Below are the code and all the weights of a small trained network. Each question names an input and a class and asks about switching units off, where a switched-off unit gives its printed mean instead of its output.

import numpy as np


def w(rows, s, z=0):
    codes = np.array(rows[::2]) - 128.0
    scale = np.full(codes.shape[1], s)
    scale[-1] = z or s
    return codes * scale


def f(y):
    return np.maximum(y, 0)


def log_softmax(a):
    a = a - a.max(-1, keepdims=True)
    return a - np.log(np.exp(a).sum(-1, keepdims=True))


def net(x, mask):
    res = np.array(x, float).reshape(1, 5) / 4 @ E
    y = f(res @ A[0][:, :-1].T + A[0][:, -1])
    res = res + np.where(mask, y, B[0][:, -1]) @ B[0][:, :-1]
    return log_softmax(res[-1] @ U[:, :-1].T + U[:, -1])


A, B = {}, {}
E = w([
[43,74,20,30],'x0',
[254,181,59,167],'x1',
[60,86,80,251],'x2',
[255,24,145,141],'x3',
[127,64,194,183],'x4',
],0.0067)
A[0] = w([
[216,153,176,182,186],'neuron 0',
[137,133,25,126,154],'neuron 1',
[125,33,91,155,217],'neuron 2',
[172,180,130,70,246],'neuron 3',
[68,159,74,159,233],'neuron 4',
[141,25,116,120,166],'neuron 5',
[34,125,142,168,228],'neuron 6',
[87,152,145,3,254],'neuron 7',
[179,167,186,194,157],'neuron 8',
[180,87,138,126,235],'neuron 9',
[109,156,68,163,213],'neuron 10',
],0.012,0.0043)
B[0] = w([
[180,111,152,158,245],'neuron 0',
[104,180,93,175,190],'neuron 1',
[51,81,138,199,205],'neuron 2',
[234,121,56,104,212],'neuron 3',
[118,214,143,139,206],'neuron 4',
[77,85,92,143,192],'neuron 5',
[53,159,234,74,213],'neuron 6',
[128,116,94,2,245],'neuron 7',
[223,127,205,161,226],'neuron 8',
[142,68,87,170,201],'neuron 9',
[122,223,126,185,186],'neuron 10',
],0.0097,0.011)
U = w([
[178,84,22,2,141],'0',
[230,76,188,188,201],'1',
[12,125,221,48,95],'2',
[60,11,76,216,111],'3',
[118,192,200,165,130],'4',
[113,206,20,164,4],'5',
],0.0075,0.0018)

Each question gives the input, the list of numbers given to net, and the class t.
The units are the neurons (one row each of A and B). Each row of codes is followed by its name. A weight is (code - 128) times the scale printed after its matrix; where a second scale follows, it is the last column's (A, B and U).
mask holds one flag per neuron, in row order. A switched-off neuron (its flag False) gives its mean, the last column of its row in B, instead of its output. The means were averaged over made-up inputs and are rounded, as every weight is.
A unit's drop is (log p(t) with every unit on - log p(t) with that unit switched off) / (log p(t) with every unit on - log p(t) with every unit switched off).
The circuit of an input: a set's keep is (log p(t) with only the set's units on - log p(t) with every unit switched off) / (log p(t) with every unit on - log p(t) with every unit switched off). Starting from all 11 units, units are removed one at a time, each time the one whose removal leaves the highest keep (on an exact tie, the one counted first), for as long as the keep stays at least 0.8.
circuit, biggest first: the units of the circuit, biggest drop first
unit that matters most: the unit with the biggest drop
top k neurons: the k neurons with the biggest drops, biggest first
drop of u: that unit's drop, to one decimal
input [0,5,7,7,-2], class 3: circuit, biggest first : neuron 2; neuron 5
input [1,7,1,5,-6], class 5: circuit, biggest first : neuron 1
input [-4,-3,1,-5,-3], class 2: circuit, biggest first : neuron 6; neuron 0
input [5,0,2,0,2], class 2: circuit, biggest first : neuron 3; neuron 6
input [6,3,-1,-6,5], class 2: circuit, biggest first : neuron 6; neuron 3
input [-1,-3,-1,-1,-8], class 0: circuit, biggest first : neuron 7; neuron 3
input [-5,-5,0,-1,-1], class 2: circuit, biggest first : neuron 3; neuron 6
input [3,3,6,-8,4], class 4: circuit, biggest first : neuron 10; neuron 7; neuron 6
input [5,2,-1,-2,5], class 2: circuit, biggest first : neuron 3; neuron 0
input [7,2,-2,-6,6], class 2: circuit, biggest first : neuron 6; neuron 3
input [8,-3,-3,4,5], class 3: top 3 neurons : neuron 2; neuron 5; neuron 3
input [1,7,8,-7,1], class 4: top 2 neurons : neuron 6; neuron 3
input [-2,-4,7,8,5], class 3: top 2 neurons : neuron 2; neuron 5
input [4,-5,5,0,-7], class 2: circuit, biggest first : neuron 6
input [1,-8,-2,6,-6], class 0: top 2 neurons : neuron 7; neuron 6
input [4,-6,3,7,-8], class 3: top 2 neurons : neuron 2; neuron 5
input [-8,-6,4,-7,7], class 2: drop of neuron 10 : 0.1
input [1,0,8,-8,-5], class 2: drop of neuron 3 : 0.4
input [1,-5,8,-1,7], class 2: drop of neuron 6 : 1.0
input [-2,-7,-8,4,4], class 0: unit that matters most : neuron 7
